Each row has a hidden value. The values are split into ranges, and the group after each row names the range that its value falls in. Each part has its own value, ranges and names.
[  87  141  -98   93   -8  -21  -86    9  -21  -17  175  -99   39 -134
 -168   80 -157 -130  -24   14  -22    4   85 -227  293  -53  -69 -117
  -37   90  103  -81  201   58  110  116   15 -276]	[62]
[ 105   47  161    5    6   32 -103  -82 -288  -91  170   37  125 -121
   13   92 -223  -21 -168  150 -204    6  -16  -93  291  161  -21   32
 -170  279   46 -139  101  103  213  111  -64 -109]	[61]
[-113  191  112 -231   12   18  168  -92 -157 -106  -19  133  -17   98
 -123  -23  -54   59 -105  347 -117  137 -117   19  172   71   12 -165
 -155  331   76 -158 -200    9 -130  -58  -96   41]	[59]
[-123 -205  -77 -134   69   87  -70   27   20  101   52  -93  -55  -44
   53  -74   34  -10  122  -53  129   54 -250  -77   93  -46  -44  -70
   36  146   46  138   62   40 -141   95  264  186]	[57]
[ 153   91   44   80   26 -144  -78   33   45  -67  110  -15   12   18
 -101   65  -80  -33 -104    8  -73  -16   69 -196  124  -45  -14   51
  -22  186   79 -134  159  -74  110   66  -39 -213]	[57]
[ -56 -176 -119 -112   91   65 -128    2   -4   90   34   -8  -22   57
   62  -76   85   18   94    8   33   94 -170 -124   63   12   44 -171
    8  108   82   67  -85   96 -175   41  175  222]	[54]
[  27 -128 -145  -48   -4  206  -52 -135 -108  283  -45   98  -26 -153
 -142 -123   14  -61    3 -104  143    4   94   59  -11 -177   95  144
 -108  -78 -137   14   69  -49  137   73  138   68]	[57]
[  39  -75 -152   14  -48  152   -6  -81  -93  296  -19  109  -89  -98
  -73 -139   46  -14   71 -192  112  -79  147   84  -59 -126   23  142
 -118 -104 -172   57  146  -57  173   38  145   58]	[53]
[-135  281 -149 -129  -44  231   82  -25 -176 -103   -5  -27  -60  -49
  -92   77 -123   -6   24  208   37  -11   25   30  221   90 -150 -108
  -60  235  -25  -26  -41  168 -103  -27  143   33]	[61]
[ -53  255  -67  -97 -170   83  -85  -30  -96  -98   30  102  -83  101
   33    7  -51  113  -56  166  -17   17    1  -11  191  -24   46  -56
   -4  237  -37 -100 -102  123  -69  -77   19   96]	[53]
[ 140 -224  111   26   66   27  159 -133 -216  249  -33  183  -38   -2
  -49 -176  116   51   -5  -57 -111  -45   40   87 -211  123   30  109
 -264  -30  -91  -10   65  -80  156   43   30  109]	[62]
[ 120   85   25  130   16 -131  -48   62   45  -90   93 -109   66  -36
 -188   58  -60  -53  -78   -9  -43  -41   91 -189  130  -37  -72   63
  -15  157  110 -135  186  -61  130   54   -2 -192]	[57]
[  16  -78 -173  -77   34  240  -43 -115 -131  260  -33  133  -38 -153
  -90 -100  -20  -64   33  -69  139    1  103   39   35  -95   65   59
 -149  -19 -162   75   52  -30  113   76  130   27]	[53]
[ -84  215  156  -38 -129 -106  248  -32 -205 -154  -17   36 -105  187
  -77   28   11  102  -44  143 -262  -26    7  175    5  155 -139  101
 -101  224   62 -268  -31   25    1  -97   -6  131]	[59]
[  33  -75 -122  -30    4  144  -33  -80 -107  268    2  111  -46  -99
  -58 -113    7  -22   44 -143   83  -48  117   47   -4 -106   23  103
 -132  -44 -138   50  118  -52  167   49  113   45]	[60]
[ -75  185   98 -121  -69   75  200  -73 -200 -124  -11   87  -73   45
  -71  -13  -50   81  -67  277  -84   33  -96   64  122  153  -58  -82
 -140  303    3  -98  -84   64  -92  -40    2   38]	[61]
[ -23 -201  -34  -39  -15   -1 -123   15   45    3   16   17  -92   94
  102  -87  123   61   45  -17   47   81 -226  -89   18   17  111  -52
   56  179   48   35  -58   34 -175   43  167  195]	[54]
[  20 -221  -38   -2  -32  -38 -146   -2   46   38   45   13 -102  111
  107  -84  131   53   44  -52    4   82 -208 -107   -2   -8  127  -47
   69  108   69   -1  -33   53 -155   59  160  191]	[57]
[-138  233  -15 -173 -113  157  130  -86 -199  -62   35   65 -134  -15
  -24   29 -131   28  -17  212  -18   34  -90   87  221   48  -78  -78
  -84  259  -42  -60  -23  109  -85    2   79   16]	[61]
[  91  -46 -111   58 -123  144    6 -130 -132  225  -14  163 -142  -79
  -56 -110   30  -11    7 -127   61  -49  127   94  -47  -76   95  150
 -116  -69 -182  -14  114  -30  150   57  102   -4]	[62]
[ 153  120    2  111   45 -130  -50   56   16  -58   91  -10   30   26
 -113   62  -55  -30  -64  -17  -98  -55  153 -176   96   21  -58   28
  -64  155   68 -120  149  -62  140   31  -42 -196]	[60]
[  46   99  -23   66   93   67 -219  155    0 -228    5 -151  283  -97
 -137   42  -51   52 -101  118   95  -95   96 -233  207   89  -92   39
  -28  360   60   12   23   34  101  -57   46   25]	[54]
[  76 -150 -127   51  -23  -10 -108   29   44   50   34   39 -189  155
  164  -49  148   60  113  -98   -5    6 -102 -109  -83   85   62  -70
   57   62    5   55    3   90 -175   48  207  156]	[62]
[  22  -70 -186  -18  -16  174  -75  -78  -65  260  -40  102  -31  -92
 -106 -130   47  -21   38 -138  139  -33  142   41  -15 -159   70  105
  -92  -70 -135   34   61  -44  133   17  126   81]	[54]
[-145  116   38 -152   53   43  202   14  -89  -50  -72  -21   31   64
 -173  -82   56   90   17  201   -2    6  -60   29   31   72 -141  -94
 -117  235   61  -33  -98    0 -108 -107   57  178]	[54]
[  27  -96 -184   25  -39  194  -53  -81 -103  252  -64  100  -23 -112
 -118 -144   74  -19   49 -149  132  -51  162   74  -44 -102   68  128
 -117  -86 -153   38   57  -33  152   13  140  108]	[60]
[ 167  130    0   85   60 -129  -33   -7  -30  -58   95   30   23   33
 -152   88  -82  -78  -93   56 -162   19  149 -184  129   36   -5  -37
  -93  133  105 -190   82  -33  106   61  -89 -238]	[60]
[ 156   41   17   47   84  -20 -124  -39  -93  -66   67   62  110  -56
 -134   67 -107  -80 -145  103 -106   52  108 -177  185   59   73   -4
 -128  200   63 -150   19  -22  139   81  -88 -186]	[60]
[ 173 -188  152  -29  159  -61   -7 -154 -273  252  110  139  263   68
  -93 -240  119  132  -68  190 -294   77  -17 -198  -15  133   88 -346
 -319  -77  182  -89 -158  152   93  -50 -193  234]	[62]
[  34  -60  118   79   45  -88   21   70   27  -70   24  -91  163  -72
 -215 -104   50   33  -67   53   39  -17  -50 -150   94   20  -40   -2
  -91  230  109  -25   89 -107   90   -7  -15  -37]	[54]
[ 100  -97 -158   28   -1  234  -32 -111 -137  224  -46  145  -67 -139
  -66  -97   19  -37   15  -92  122  -49  135   39  -41  -15   78  106
 -146  -28 -189   69   78  -15  128   72  139    3]	[61]
[  42 -249   15  -38   49    7 -111    2    9    1   -7   47 -107   93
  141  -41  100   48   15  -32   12   51 -200  -64  -62   82   96   69
   27  207    3   34  -23   -4 -134   84  187  179]	[57]
[  87  -58 -187   77 -121  182  -89  -85  -74  235  -13  122 -103 -102
  -44 -129   50    2   36 -166  147  -72  143   38  -26 -119  100  126
  -72  -84 -190   51  117   -6  141   40  144   31]	[62]
[   1 -132   25  115  -43    2    4   69  -52 -197 -129  -94   -4  119
  -44  -27  200  100    4   30  -35  -42  -62   31 -146  225  -20  171
   30  212   53  -90  -87   57 -115  -57  208  315]	[57]
[  69 -192  -49   13   -8  -40  -73  -21   -7   30   48   71 -170  167
  154  -58  140   51   74  -11  -80   82 -185 -111  -51  126  110 -134
   18   93   62    1  -65  102 -209   69  148  159]	[62]
[ -32  140   38  145 -112  -95  184  113 -108   22  190 -224 -162  -65
   27   97 -123  -16  149 -283 -108 -274   76   98   59   66 -442  244
  -11   69  -11  -11  536    7  248   76  246  -95]	[61]
[  98  110  -35   58  110  -29  -54   55  -12  -53  106  -87  121 -104
 -185   60 -114  -81  -44   62  -16  -26  104 -238  208   26 -105  -84
  -94  178   94  -39  147   -9  112   68   -9 -213]	[53]
[  54 -266  -30   13   16  -13 -124   -3   51  -12   -3   22 -134   80
   95  -30  114   -2   21  -54   28   87 -202  -89  -45   52  138   48
   66  165   34    2  -18   -3 -162  114  197  124]	[57]
[-190  240  -42 -159  -65  143   85    0 -154 -118  -36  -33  -25   -8
 -100   44  -91   35   -6  160   17  -18    1  107  183   26 -149   48
  -50  280  -19  -80  -34   63  -33  -64  118  125]	[54]
[-167  259   -5 -200  -25   97  132  -29 -140  -73  -31   14    9   42
 -152  -15  -58   69  -31  247  -14   25  -15   49  164   -2 -115  -84
  -95  253   28  -96 -106   57  -75 -101   25  122]	[54]
[ -50  144   -7 -161   44  102  131 -102 -175  -92  -91  146  -54   71
 -137   31  -32  -11  -79  274  -89  110    9   50   80  126   35  -62
 -151  258    5 -154 -202   15 -113  -19  -12   32]	[60]
[  65 -142   -9   39 -151  -27 -113  -41  -24   23   47  127 -183  162
  183 -104  141  123   21  -27  -47   49 -172  -45  -30   55  175  -39
   31  110  -12  -23  -54   88 -135   23  109  184]	[62]
[  -3 -102  -29   40  -47  -21 -126   76  -25   -3   15  -22  -13  142
  119  -90  154  156   66  -81  -35  -67  -57  -37  -50   83  -17   33
   23  128   29   13  -14   84  -38  -72  158  315]	[59]
[  70  -65  -64  -47  -54  119  -29 -106  -92  260    1  227 -189  -56
   60  -79  -30   -7    0 -195   78  -60   97  126  -44 -127   84  258
 -115   28 -243   35  171 -146  197   88  106  -37]	[60]
[  17 -191  -79  -12    4   18 -153   10   27  -23  -18   41  -89  131
  104  -54  143   53   36   -4   13   81 -159  -90  -22   70  135  -39
   55  163   44    0 -116   63 -190   30  169  215]	[54]

Next part:
[ 122  -51  170 -206  118  112  211  362 -278 -199  -96 -421 -137  -59
  -56   32 -204  132  -60  -64   38   23   57  165  117  -86   57  147
   47 -153 -202  -66 -203  -45 -273 -245  369 -136]	Cm
[ -25   50   -9  106   97  -13  -75 -120  -43  120 -112 -178   17  598
  -75  183 -191   44  126 -107 -441   77 -187 -142 -313  -56  373   -5
 -231  -75 -255   92 -123 -180  188 -211  161   92]	Br
[ 278   53  350 -270  106 -112  319  375 -201 -342  125 -390  -62 -419
  -86  103  151  198   72  -30  294 -113  238  284  260  -94 -282    9
   65  -68 -111 -144 -110   77 -293 -202   96  -17]	BG
[-101 -140 -143 -101   -7  209  228   53    3   -8   70 -148  111  155
   15  -76 -123 -170 -138  -75 -123  275   22 -177   30   64 -195  118
  227   46  141  -10 -177  -88  -32   54  250  -86]	Br
[ 129 -121   91 -118  -24   64  264   32  -14 -179  161 -121   50 -178
   68  -50  127  -11 -143   -5   51   44   92   65  200   -6 -201   21
  167 -101   -4   17  -51    1 -142   29   57    1]	Lp
[-198   77   71 -182  134  -11 -112  170  -93 -131 -272 -196   71   94
  -48  104   79  171  123  155  -16 -206   82  425 -176  -45  302  262
  -66   28   20  -52  -15 -141    1  -30  -75   13]	Cm
[ 231  246  210    3  157  -88  113  146 -170  -25   53 -465  -13  331
 -312  384 -103  147  162 -294 -115  101   52 -208 -241 -233   91  -38
 -155  122 -206  -84 -348 -107   44 -425  230  168]	Tc
[ -88  -84 -167  -26  150  130   -5   75   79  145  -96  -76  114   25
  -59  220  -19   57   87 -129   51   10   40 -188 -110 -189   34  -40
  191   26   56 -205 -108  -70   57    3  286  -42]	Cm
[ 227 -278   97 -129 -125  -36  404 -178  150 -159  471   31  107 -140
  214 -256  159 -102 -166   25  -96  172   16  -58  382  172 -496 -187
  176 -307 -120   72  114  118 -130  100   61 -103]	RN
[   7  -26   45   78   -5  -19   36 -194  101    7 -145   87    0  190
  117   34  169  168   74   81 -136 -236 -117   51  -37   33   86 -133
 -209 -171 -133  -37  170  -25   72   -5 -170  193]	Tc
[  44   24   73  -55   41 -139   92  -56 -103   -9    7 -156  -13  393
  116  -42 -113   63  129  130 -441   12 -133  205  -41  215   73   70
 -215 -185 -286   60   34    6   75 -219   28  -29]	Dj
[ 252  -84  375  -35  -75 -252  156 -270  308 -263  471  194  157 -369
   61   92  713  112  101  -36  293 -182  116   33  147 -158 -297 -443
  -12 -176    7   39  281   14  -11  298 -341  211]	NC
[ 165  -45  -63  165   76  -95  -40 -185   85  103  289   66  124   48
   91  241  147 -185  109 -151 -203  208  -95 -111 -125  -80   91 -107
   42   -5  -28  167  -72  -45  197   41  -35  152]	NC
[ 123   91   16  124  126  -25   86   62  -91   89 -187  -78 -116   33
   46  262   51  164  214  -58  -36 -178  -87  -32  -37  -54    5 -129
 -144  -17 -112 -164  -18   35   49 -185   30  191]	Tc
[ -24 -105 -134   39  165   77 -149  118  -66  118   28  -50   22   81
   61  228 -125 -132  143 -142  -87  235  -80   18 -221 -126  314   93
   94  -31   12   60 -144 -133   84   56  275  -77]	Dj
[ 128  -66  154  -17   58  -82   29  -40  116  -63   63   67    2 -107
   82  113  267  171  148  -26  137 -170  -19   78   26  -94  -16 -232
 -107 -199 -107 -110  161   31  -33   41  -76  100]	Dj
[ -76  -38  -60 -320   26  163  190  341 -176 -224  173 -385  200  -67
  -94  -43 -133 -202 -160   -5   72  392  334  248  -13   36 -123  542
  399  215  297   48 -377 -150 -122   55  225 -174]	Lp
[ 196   12 -175   -3   19   57  180  -17  -98   44  124 -237   93  323
   83  -65 -271 -185 -170  -24 -440  335  -39   39   37  238  -60  297
    6    4 -131   85 -281   88   18 -359   -7  104]	RN
[ -35  -45   47 -209  109   65   42  205   70 -102   60 -106  117 -155
  -55   96  168   54   47  -75  277   21  145   87  -18 -122 -112   24
  133   42  162 -207  -55   -9 -112   59   53  -23]	RN
[-215   15 -164   18  124  119  -45 -100  100  167 -255  -52  132  279
  -52  175   56   88   23  -23 -192 -140  -89 -166 -178 -111  140  -27
   35   79   26 -152  -45  -87  145  -68   61   90]	Lp
[  93   57  -80  -14   79  -16  300  -40   57  110  -46 -143   83   31
  -13  119   80  140   47  -20 -123 -142   23 -218  155   36 -402 -156
   76   45  -76 -288  -52  155   37 -270   54  115]	Cm
[   9   21 -153   89   59   96  258  107 -210   88 -204  -70 -118  -87
  202  101  -20  -26   69   85 -140  -72  -69   51  131  145 -197   87
  100   83   79  -89  -65   53   30  -69   83   77]	NC
[-278 -150 -467   21  111  269  -46 -132  258  352 -166   25  277  365
  -44  103 -159  -63  -50 -113 -212  130  -45 -427 -190  -74   17   16
  255   85  127 -234 -134  -68  196    0  279  -40]	Cm
[ 212   34   64   -5   86 -118  -66  -28   90  -53  352 -109  183  122
  -70  193   99 -135   80 -198  -67  296   46   14 -185  -88   95   28
  -52   34  -24  112 -177  -45   78  -82 -117  173]	Tc
[ 105 -133  212  -19   13 -135  184  -58 -222 -193   79    3 -213  -49
  424 -203  119 -130  -12  233 -453  -59 -374  435  290  308   36  -54
 -203 -348 -296  337  220   86 -113  -34 -156  -30]	NC
[ 242  -10  -43    8   56   25  365  204  -48  -14    6   18 -100 -501
  208   85  215   53  101    4  287 -125   72   45  361  114 -589 -132
  118   33  133 -311   30  271 -150  -65  -85  162]	Tc
[  -2   -8   48   80   44   -7   31 -101    0   20 -118   -6  -28  170
   68  126   98  106  109    9 -148 -139 -114    4  -88  -36  136 -100
 -132 -104 -109    5   63  -85   82  -10   -7  125]	Tc
[ 242 -140  -26   -5   37   -7  259   15  -95  -35  235 -137    8 -134
  152    9  -56 -133  -62  -44 -200  191  -26    3  223   71 -177   10
  174 -144 -151  108 -116   64  -58 -107  181  -45]	Cm
[ -99   11 -190   68   81   17  -15 -203  167  170 -218    5  180  249
   -8  144   70  134   69   50 -236 -204  -29  -97 -107  -26   79  -33
  -18   -2  -68 -134   19  -22  195 -110  -79  172]	BG
[ 512   45  207  -84  162 -184  -62  167  180 -155  478  -85  155 -389
 -111  309  321   41  130 -316  461  162  225  108   -8 -258  -99 -140
  -41  -24  -33 -155 -137  171 -138 -171 -244  275]	RN
[ 113 -210  -92   39  -39   58  197 -103   37   -4  206   83   32  -63
  254  -86   40 -181  -70    8 -153  183  -84   -8  168  140 -173  -28
  126 -162   -8  115   26   33   -8  115   43   -3]	NC
[  22 -117  107 -144  -30  -21   -6  -82  142 -203  270   10  193   11
   58  -70  228  -92  -77   15   13  139   74  216  -38    1   54   86
   34  -99   63  146   26  -87  -30  178 -179   44]	Dj
[ 176  -73   63 -240   70  103  168  245   72 -190  178 -240  155 -248
 -135   51   71   54 -115 -161  349  127  283   31  111 -152 -217   88
  208    1   78 -199 -203   38 -230  -85   88   20]	Cm
[ 270   -5  363   18  -34 -280  201 -261  324 -167  397  134  140 -271
  -40  202  665  208  213 -115  289 -241  112 -174  106 -205 -393 -575
  -73 -121  -43 -101  248   36   40  171 -255  262]	Br
[  36  -86 -179  -20  167   81   42  179    6  140  -40  -26   22 -157
   91  175  -23    2  138  -80   95   44    8  -25   29  -45 -104  -18
  157   -7   54 -232  -66   84  -13  -46  194  -34]	Lp
[ -35 -131  -62   -3  -33  -30   24 -320  267    8   90  130  233  134
  105  -47  231   22  -50   91 -192  -82  -22    6    6   38   -7  -82
   21 -148  -53   42  142  -25  120  103 -188  107]	Cm
[  70   44  -33  -74  205   81  -49  295  -68  -23 -114 -205   43 -204
  -99  295   39   85   88 -137  245  -23  140  117  -88 -224  121  127
  106  104   77 -189 -207  -21  -78 -127   81   95]	Cm
[-167 -184 -277  -49   46  231  104  -13  120  108  -85   16  163  -31
   71   13    6  -66 -101   -7  -14   50   40 -141   41  -26 -118   63
  314   26  176 -132  -63  -43   24  129  181  -56]	Cm
[-254 -113  -14  -84   -6  203  -61  -58  137  -69 -288   35   71  250
   16  -68   89  145  -73   70   27 -172  -33   80 -142  -50  234   54
  -92 -115   60  -74  101 -171  -30  152  -63   71]	Tc
[  -9 -114 -250  -23   73   77 -120  -50  195  102  287   -4  340   83
  -48  168    6 -231   -7 -173  -13  395  156 -100 -232 -120   90  181
  287  119  207   42 -226 -122  162  140   87   15]	Lp
[-125  -23 -199  110   -9   35   37 -239  -13  100  -83   45  113  255
  191   16   47 -130  -38  159 -451    8 -124   95  -78  159  124  174
   47   35   33  174   -9  -88  223   46 -120  110]	RN
[-321 -189 -185   80   14  163  -99 -197  240   91 -281  342   82  -20
  228    4  313   24   47  137   32 -268 -149   29  -57   -7  106 -125
   24  -73  211  -63  282  -96  108  385 -191  117]	Br
[ 259    0  143 -125   95  -32    7   63   18 -103  245 -322  117  283
 -174  101 -139   37  -50 -228 -107  262   60  -24 -134 -134  170   63
  -99 -132 -266   17 -250  -41  -78 -318  131   47]	Lp
[ 197   59   15  227  -47 -199  225 -282 -184   18 -100   48 -120   69
  370    5  127   56   90  315 -544 -273 -198  323  188  314   -4   22
 -194 -182 -295  215  167   88  169 -157 -284  233]	Lp
[-235 -190 -142 -121   20  232   66   59   11  -36  -54  -15  108  -32
   96  -43   38 -119 -116   40    6   96   30   52  -11  -23   25  169
  285   13  227   15  -49 -150  -27  259  179 -131]	RN
